Below are the code and all the weights of a small trained network. Each question names an input and a class and asks about switching units off, where a switched-off unit gives its printed mean instead of its output.

import numpy as np


def w(rows, s, z=0):
    codes = np.array(rows[::2]) - 128.0
    scale = np.full(codes.shape[1], s)
    scale[-1] = z or s
    return codes * scale


def f(y):
    return y / 2 * (1 + np.tanh(0.7978845608 * (y + 0.044715 * y**3)))


def log_softmax(a):
    a = a - a.max(-1, keepdims=True)
    return a - np.log(np.exp(a).sum(-1, keepdims=True))


def net(x, mask):
    res = np.array(x, float).reshape(1, 5) / 4 @ E
    y = f(res @ A[0][:, :-1].T + A[0][:, -1])
    res = res + np.where(mask, y, B[0][:, -1]) @ B[0][:, :-1]
    return log_softmax(res[-1] @ U[:, :-1].T + U[:, -1])


A, B = {}, {}
E = w([
[200,165,202,153,65,119,175,77,223,184],'x0',
[85,222,149,32,95,207,169,159,140,86],'x1',
[183,149,94,148,239,254,147,90,150,144],'x2',
[247,108,181,55,212,67,174,175,93,136],'x3',
[186,145,103,73,129,79,5,71,175,48],'x4',
],0.0095)
A[0] = w([
[108,251,136,60,121,161,147,172,147,58,55],'neuron 0',
[98,144,164,121,93,67,147,132,105,79,112],'neuron 1',
[81,94,60,127,188,114,105,166,60,92,145],'neuron 2',
[166,92,118,180,128,109,85,118,121,134,3],'neuron 3',
[62,142,80,194,107,150,99,74,144,130,50],'neuron 4',
[55,90,104,123,177,119,135,153,59,117,88],'neuron 5',
[153,163,170,130,92,132,149,125,172,162,143],'neuron 6',
[140,139,195,157,108,110,164,89,197,161,171],'neuron 7',
[155,50,87,213,155,87,98,109,101,134,67],'neuron 8',
[67,136,84,154,95,163,119,71,162,118,92],'neuron 9',
[94,80,155,117,55,81,101,130,113,155,102],'neuron 10',
[165,133,111,71,115,96,37,69,176,46,53],'neuron 11',
[160,113,159,185,122,92,137,92,196,182,104],'neuron 12',
[212,127,171,61,190,106,143,160,83,130,39],'neuron 13',
[146,137,99,151,210,207,128,60,153,138,87],'neuron 14',
[92,102,146,158,117,157,192,188,97,188,89],'neuron 15',
[153,84,159,66,166,90,158,133,109,158,56],'neuron 16',
[89,104,155,147,109,139,186,154,94,192,56],'neuron 17',
],0.011,0.002)
B[0] = w([
[66,17,185,157,104,190,178,190,231,180,219],'neuron 0',
[178,123,111,166,204,95,216,212,83,82,191],'neuron 1',
[84,202,81,20,99,207,124,64,163,35,224],'neuron 2',
[74,72,180,151,169,156,159,172,202,160,176],'neuron 3',
[110,161,218,182,40,84,77,115,68,144,214],'neuron 4',
[84,142,65,61,85,123,93,123,138,66,201],'neuron 5',
[117,144,85,36,108,215,88,159,120,56,188],'neuron 6',
[101,185,67,19,106,176,83,95,113,37,209],'neuron 7',
[75,62,209,128,101,228,200,161,213,138,223],'neuron 8',
[134,154,176,200,71,101,75,130,66,141,205],'neuron 9',
[216,113,110,142,182,59,205,200,41,58,203],'neuron 10',
[211,99,59,108,218,82,102,39,157,254,253],'neuron 11',
[104,140,138,57,100,210,140,122,164,56,203],'neuron 12',
[104,196,203,227,73,127,52,115,71,147,240],'neuron 13',
[206,121,107,118,209,7,235,229,20,59,203],'neuron 14',
[190,115,69,165,204,64,80,46,190,208,210],'neuron 15',
[89,184,217,183,56,128,69,117,111,133,204],'neuron 16',
[172,100,55,151,202,108,112,38,170,216,198],'neuron 17',
],0.0076,0.014)
U = w([
[105,183,72,10,117,171,101,94,136,55,254],'0',
[177,111,57,126,199,87,91,36,159,237,151],'1',
[111,195,203,210,79,108,55,120,57,146,58],'2',
[189,121,99,126,192,69,235,232,41,71,91],'3',
[75,31,179,126,128,188,192,174,221,158,89],'4',
],0.013,0.0018)

Each question gives the input, the list of numbers given to net, and the class t.
The units are the neurons (one row each of A and B). Each row of codes is followed by its name. A weight is (code - 128) times the scale printed after its matrix; where a second scale follows, it is the last column's (A, B and U).
mask holds one flag per neuron, in row order. A switched-off neuron (its flag False) gives its mean, the last column of its row in B, instead of its output. The means were averaged over made-up inputs and are rounded, as every weight is.
A unit's drop is (log p(t) with every unit on - log p(t) with that unit switched off) / (log p(t) with every unit on - log p(t) with every unit switched off).
The circuit of an input: a set's keep is (log p(t) with only the set's units on - log p(t) with every unit switched off) / (log p(t) with every unit on - log p(t) with every unit switched off). Starting from the 12 units with the biggest drops (on a tie, the unit counted first), units are removed one at a time, each time the one whose removal leaves the highest keep (on an exact tie, the one counted first), for as long as the keep stays at least 0.8.
units of the circuit, in order: the units of the circuit, biggest drop first
most important unit: the unit with the biggest drop
k most important neurons: the k neurons with the biggest drops, biggest first
drop of u: that unit's drop, to one decimal
input [4,-5,0,6,1], class 2: most important unit -> neuron 13
input [8,-4,8,5,0], class 0: 2 most important neurons -> neuron 7; neuron 12
input [-1,-1,3,-3,1], class 2: 2 most important neurons -> neuron 10; neuron 1
input [6,-4,-5,-1,-6], class 0: 3 most important neurons -> neuron 7; neuron 12; neuron 11
input [-2,-7,8,0,3], class 3: 2 most important neurons -> neuron 14; neuron 0
input [-7,2,4,-8,-2], class 2: 2 most important neurons -> neuron 4; neuron 9
input [-1,-2,7,7,5], class 2: 4 most important neurons -> neuron 13; neuron 16; neuron 10; neuron 1
input [-3,-1,-6,7,7], class 1: 3 most important neurons -> neuron 11; neuron 4; neuron 9
input [-4,-6,-5,-5,4], class 4: 4 most important neurons -> neuron 8; neuron 13; neuron 14; neuron 3
input [5,6,-3,-3,2], class 4: 2 most important neurons -> neuron 0; neuron 2
input [1,-8,6,-6,2], class 4: 3 most important neurons -> neuron 8; neuron 3; neuron 13
input [4,5,3,0,-1], class 4: 2 most important neurons -> neuron 0; neuron 2
input [-7,8,0,1,1], class 4: 2 most important neurons -> neuron 0; neuron 7
input [-6,2,8,-7,5], class 3: units of the circuit, in order -> neuron 14
input [3,3,4,5,-4], class 2: 3 most important neurons -> neuron 11; neuron 13; neuron 16
input [5,-8,2,2,-5], class 4: drop of neuron 8 -> 0.4
input [-5,-8,-4,7,-1], class 4: drop of neuron 4 -> 0.3
input [-6,-6,-2,4,4], class 0: drop of neuron 14 -> 0.0
